Here is a tiny trained network, its code and every weight. The questions are about switching its units off for an input and a target symbol, where a switched-off unit gives its printed mean instead of its output.

import numpy as np


def w(rows, s, z=0):
    codes = np.array(rows[::2]) - 128.0
    scale = np.full(codes.shape[1], s)
    scale[-1] = z or s
    return codes * scale


def norm(h):
    return h / np.sqrt((h * h).mean(-1, keepdims=True) + 1e-5)


def f(y):
    return y / 2 * (1 + np.tanh(0.7978845608 * (y + 0.044715 * y**3)))


def softmax(a):
    e = np.exp(a - a.max(-1, keepdims=True))
    return e / e.sum(-1, keepdims=True)


def log_softmax(a):
    a = a - a.max(-1, keepdims=True)
    return a - np.log(np.exp(a).sum(-1, keepdims=True))


def net(x, mask):
    ids = ['βδεθμξσω'.index(c) for c in x.split()]
    T = len(ids)
    res = E[ids] + P[:T]
    u = 0
    for l in range(2):
        r = norm(res)
        for j in range(3):
            rows = slice(3 * j, 3 * j + 3)
            q, k, v = (r @ M[l][rows].T for M in (Q, K, V))
            z = softmax(np.where(np.tri(T) > 0, q @ k.T / 3**0.5, -1e9)) @ v
            o = O[l][rows]
            res = res + np.where(mask[u + j], z, o[:, -1]) @ o[:, :-1]
        u += 3
        y = f(norm(res) @ A[l][:, :-1].T + A[l][:, -1])
        res = res + np.where(mask[u : u + 4], y, B[l][:, -1]) @ B[l][:, :-1]
        u += 4
    return log_softmax(norm(res)[-1] @ U[:, :-1].T + U[:, -1])


Q, K, V, O, A, B = {}, {}, {}, {}, {}, {}
E = w([
[3,112,43],'β',
[95,162,71],'δ',
[84,117,116],'ε',
[128,167,182],'θ',
[141,116,182],'μ',
[173,78,148],'ξ',
[233,82,131],'σ',
[122,151,105],'ω',
],0.021)
P = w([
[132,99,106],'0',
[99,129,53],'1',
[113,92,111],'2',
[123,76,130],'3',
[126,126,155],'4',
[233,96,1],'5',
],0.0057)
Q[0] = w([
[139,128,49],'0.h0',
[103,169,84],'0.h0',
[183,111,152],'0.h0',
[101,151,69],'0.h1',
[64,166,154],'0.h1',
[108,159,99],'0.h1',
[153,81,125],'0.h2',
[191,136,174],'0.h2',
[3,163,53],'0.h2',
],0.022)
K[0] = w([
[39,122,92],'0.h0',
[85,139,25],'0.h0',
[150,165,208],'0.h0',
[132,57,77],'0.h1',
[40,135,75],'0.h1',
[117,75,104],'0.h1',
[182,131,138],'0.h2',
[166,68,106],'0.h2',
[8,224,164],'0.h2',
],0.017)
V[0] = w([
[254,101,101],'0.h0',
[224,149,125],'0.h0',
[133,84,12],'0.h0',
[157,51,145],'0.h1',
[57,65,142],'0.h1',
[160,81,32],'0.h1',
[122,95,82],'0.h2',
[202,24,97],'0.h2',
[207,136,172],'0.h2',
],0.0098)
O[0] = w([
[150,47,128,93],'0.h0',
[139,44,184,116],'0.h0',
[246,120,49,44],'0.h0',
[99,128,196,112],'0.h1',
[146,28,152,134],'0.h1',
[62,99,88,49],'0.h1',
[169,94,121,119],'0.h2',
[198,42,246,253],'0.h2',
[104,164,209,225],'0.h2',
],0.011,0.0036)
A[0] = w([
[141,7,151,3],'0.n0',
[119,93,194,50],'0.n1',
[221,107,44,102],'0.n2',
[129,79,255,126],'0.n3',
],0.01,0.0014)
B[0] = w([
[56,225,85,168],'0.n0',
[86,95,178,174],'0.n1',
[171,246,76,155],'0.n2',
[69,79,222,255],'0.n3',
],0.012,0.0087)
Q[1] = w([
[251,145,120],'1.h0',
[195,50,68],'1.h0',
[236,153,119],'1.h0',
[176,124,120],'1.h1',
[130,147,102],'1.h1',
[103,143,119],'1.h1',
[134,115,105],'1.h2',
[120,145,170],'1.h2',
[95,96,179],'1.h2',
],0.026)
K[1] = w([
[207,120,97],'1.h0',
[175,76,1],'1.h0',
[215,155,133],'1.h0',
[189,136,140],'1.h1',
[171,101,95],'1.h1',
[118,107,101],'1.h1',
[150,127,174],'1.h2',
[91,131,91],'1.h2',
[90,165,75],'1.h2',
],0.022)
V[1] = w([
[96,89,99],'1.h0',
[119,8,73],'1.h0',
[32,116,84],'1.h0',
[126,100,18],'1.h1',
[146,163,113],'1.h1',
[142,101,54],'1.h1',
[211,225,132],'1.h2',
[162,156,134],'1.h2',
[79,53,86],'1.h2',
],0.013)
O[1] = w([
[102,68,104,101],'1.h0',
[30,8,21,3],'1.h0',
[143,2,161,157],'1.h0',
[94,123,224,30],'1.h1',
[77,79,146,118],'1.h1',
[28,119,204,45],'1.h1',
[153,92,248,133],'1.h2',
[128,121,173,122],'1.h2',
[33,83,13,106],'1.h2',
],0.0097,0.0045)
A[1] = w([
[183,55,50,3],'1.n0',
[150,142,129,169],'1.n1',
[252,121,105,193],'1.n2',
[216,67,134,118],'1.n3',
],0.023,0.0031)
B[1] = w([
[96,116,252,173],'1.n0',
[155,100,114,158],'1.n1',
[163,173,55,185],'1.n2',
[187,135,42,253],'1.n3',
],0.023,0.0055)
U = w([
[53,166,151,78],'β',
[177,249,184,49],'δ',
[173,188,121,139],'ε',
[199,87,97,207],'θ',
[85,144,204,39],'μ',
[148,45,122,146],'ξ',
[41,78,121,131],'σ',
[135,144,99,253],'ω',
],0.015,0.0027)

Each question gives the input, a string of symbols that net reads in full, and the target symbol t.
The units are the heads (3 rows each of Q, K, V and O) and the neurons (one row each of A and B). Each row of codes is followed by its name. A weight is (code - 128) times the scale printed after its matrix; where a second scale follows, it is the last column's (O, A, B and U).
mask holds one flag per unit, layer by layer, with each layer's heads first. A switched-off unit (its flag False) gives its mean, the last column of its rows in O or B, instead of its output. The means were averaged over made-up inputs and are rounded, as every weight is.
A unit's drop is (log p(t) with every unit on - log p(t) with that unit switched off) / (log p(t) with every unit on - log p(t) with every unit switched off).
The circuit of an input: a set's keep is (log p(t) with only the set's units on - log p(t) with every unit switched off) / (log p(t) with every unit on - log p(t) with every unit switched off). Starting from the 12 units with the biggest drops (on a tie, the unit counted first), units are removed one at a time, each time the one whose removal leaves the highest keep (on an exact tie, the one counted first), for as long as the keep stays at least 0.8.
circuit, biggest first: the units of the circuit, biggest drop first
unit that matters most: the unit with the biggest drop
top k neurons: the k neurons with the biggest drops, biggest first
top k neurons in layer l: the k neurons of layer l with the biggest drops, biggest first
which heads matter: for each layer, one digit per head in row order, 1 if its drop is at least 0.15 and else 0, layers parted by /
drop when u is switched off: that unit's drop, to one decimal
input β δ β θ, target σ: circuit, biggest first => 0.h0, 0.h1, 0.h2, 1.h2
input σ δ δ ε ξ ξ, target ξ: which heads matter => 111 / 100
input ε θ β σ, target ξ: top 2 neurons in layer 0 => 0.n3, 0.n2
input σ σ μ θ, target θ: circuit, biggest first => 1.h1, 0.h0
input ξ σ ω ε, target β: top 3 neurons in layer 0 => 0.n2, 0.n3, 0.n0
input β θ δ, target σ: circuit, biggest first => 0.h1, 1.h0
input μ β θ μ ε θ, target μ: which heads matter => 100 / 000
input δ θ μ ω θ, target μ: which heads matter => 101 / 000
input σ ξ β ξ σ, target ξ: circuit, biggest first => 0.h0
input β θ ε, target σ: which heads matter => 011 / 100
input ε σ θ, target ξ: which heads matter => 100 / 000
input σ ξ μ ε, target β: top 4 neurons => 1.n0, 0.n2, 0.n3, 1.n3
input μ μ μ, target μ: top 2 neurons => 0.n3, 1.n3
input σ β ξ, target ξ: unit that matters most => 0.h0
input θ ω δ β, target δ: drop when 1.h0 is switched off => 0.5
input σ ξ β δ μ, target μ: drop when 0.h0 is switched off => 0.9
input σ β σ ω δ, target ω: drop when 0.h0 is switched off => 1.1
